Below are the code and all the weights of a small trained network. Each question names an input and a class and asks about switching units off, where a switched-off unit gives its printed mean instead of its output.

import numpy as np


def w(rows, s, z=0):
    codes = np.array(rows[::2]) - 128.0
    scale = np.full(codes.shape[1], s)
    scale[-1] = z or s
    return codes * scale


def norm(h):
    return h / np.sqrt((h * h).mean(-1, keepdims=True) + 1e-5)


def f(y):
    return y / 2 * (1 + np.tanh(0.7978845608 * (y + 0.044715 * y**3)))


def log_softmax(a):
    a = a - a.max(-1, keepdims=True)
    return a - np.log(np.exp(a).sum(-1, keepdims=True))


def net(x, mask):
    res = np.array(x, float).reshape(1, 8) / 4 @ E
    u = 0
    for l in range(3):
        y = f(norm(res) @ A[l][:, :-1].T + A[l][:, -1])
        res = res + np.where(mask[u : u + 3], y, B[l][:, -1]) @ B[l][:, :-1]
        u += 3
    return log_softmax(norm(res)[-1] @ U[:, :-1].T + U[:, -1])


A, B = {}, {}
E = w([
[132,129,128],'x0',
[122,121,221],'x1',
[128,131,131],'x2',
[131,124,129],'x3',
[3,168,123],'x4',
[126,132,128],'x5',
[102,30,115],'x6',
[124,131,128],'x7',
],0.0051)
A[0] = w([
[113,33,123,116],'L0N1',
[120,124,255,3],'L0N2',
[162,240,154,54],'L0N3',
],0.011,0.0024)
B[0] = w([
[86,127,165,201],'L0N1',
[126,153,8,221],'L0N2',
[62,17,154,253],'L0N3',
],0.012,0.0037)
A[1] = w([
[254,113,184,68],'L1N1',
[163,176,135,2],'L1N2',
[32,169,105,179],'L1N3',
],0.0068,0.0036)
B[1] = w([
[185,194,253,158],'L1N1',
[142,69,146,87],'L1N2',
[252,178,191,255],'L1N3',
],0.0057,0.0037)
A[2] = w([
[122,115,198,1],'L2N1',
[34,1,229,32],'L2N2',
[124,228,201,81],'L2N3',
],0.0051,0.0073)
B[2] = w([
[112,27,103,4],'L2N1',
[105,2,83,235],'L2N2',
[86,87,156,92],'L2N3',
],0.0098,0.0012)
U = w([
[57,7,227,119],'0',
[167,186,239,252],'1',
[183,198,2,28],'2',
],0.0088,0.0032)

Each question gives the input, the list of numbers given to net, and the class t.
The units are the neurons (one row each of A and B). Each row of codes is followed by its name. A weight is (code - 128) times the scale printed after its matrix; where a second scale follows, it is the last column's (A, B and U).
mask holds one flag per neuron, layer by layer. A switched-off neuron (its flag False) gives its mean, the last column of its row in B, instead of its output. The means were averaged over made-up inputs and are rounded, as every weight is.
A unit's drop is (log p(t) with every unit on - log p(t) with that unit switched off) / (log p(t) with every unit on - log p(t) with every unit switched off).
The circuit of an input: a set's keep is (log p(t) with only the set's units on - log p(t) with every unit switched off) / (log p(t) with every unit on - log p(t) with every unit switched off). Starting from all 9 units, units are removed one at a time, each time the one whose removal leaves the highest keep (on an exact tie, the one counted first), for as long as the keep stays at least 0.8.
units of the circuit, in order: the units of the circuit, biggest drop first
k most important neurons: the k neurons with the biggest drops, biggest first
k most important neurons of layer l: the k neurons of layer l with the biggest drops, biggest first
drop when u is switched off: that unit's drop, to one decimal
input [1,-4,-5,1,4,-1,-2,4], class 1: units of the circuit, in order -> L0N2; L1N3
input [-1,-3,5,3,-7,5,-8,-8], class 0: units of the circuit, in order -> L0N3
input [-6,-3,-6,5,7,-5,-3,8], class 1: units of the circuit, in order -> L0N2; L1N3; L0N3
input [-6,8,-4,2,4,-2,4,0], class 2: units of the circuit, in order -> L0N2; L0N3
input [-6,-5,-2,-1,-6,1,-8,7], class 0: 2 most important neurons -> L0N3; L0N2
input [7,0,-8,0,-6,-3,-8,-2], class 0: 2 most important neurons -> L0N3; L1N3
input [2,-5,7,7,-5,-8,-2,6], class 1: 2 most important neurons -> L0N2; L1N1
input [-6,8,-1,1,8,-3,5,-8], class 1: units of the circuit, in order -> L0N3; L1N3
input [-8,6,-3,-3,0,2,-5,5], class 2: 2 most important neurons -> L0N2; L0N1
input [1,-4,-4,-3,5,5,0,6], class 1: units of the circuit, in order -> L0N2; L0N3
input [1,0,-8,6,-7,-5,4,-5], class 1: 3 most important neurons -> L0N3; L1N1; L2N2
input [-8,2,-7,5,4,7,-1,2], class 1: 2 most important neurons -> L1N3; L0N3
input [2,-3,-4,-5,-4,6,0,0], class 1: 2 most important neurons -> L0N2; L0N3
input [2,1,8,-7,5,1,-1,3], class 1: 3 most important neurons -> L0N3; L1N3; L2N2
input [-6,-1,-7,-1,4,7,-4,5], class 0: 3 most important neurons -> L0N3; L0N2; L2N2
input [-1,0,-8,0,-4,3,2,-2], class 1: 2 most important neurons -> L0N3; L1N1
input [-8,4,1,8,-5,2,-5,-5], class 0: 2 most important neurons -> L0N3; L1N3
input [4,-7,0,-6,8,7,6,-4], class 1: 4 most important neurons -> L0N3; L0N2; L2N2; L1N3
input [-2,7,5,6,6,2,-5,-3], class 2: 3 most important neurons -> L0N2; L0N1; L1N1
input [8,6,-2,1,-5,-7,2,-5], class 2: 2 most important neurons -> L0N2; L0N3
input [-7,7,6,-5,-1,8,5,3], class 2: 2 most important neurons of layer 0 -> L0N2; L0N3
input [-6,-1,-8,1,4,6,-7,4], class 0: most important neuron of layer 0 -> L0N3
input [-7,3,-7,-1,-2,-4,1,7], class 2: drop when L0N2 is switched off -> 0.7
input [3,1,-3,4,-1,-1,-8,-8], class 0: drop when L0N3 is switched off -> 0.7
input [6,4,4,2,-1,6,-1,-7], class 2: drop when L0N2 is switched off -> 0.6
input [5,3,-5,0,3,-4,-5,8], class 0: drop when L0N3 is switched off -> 2.5
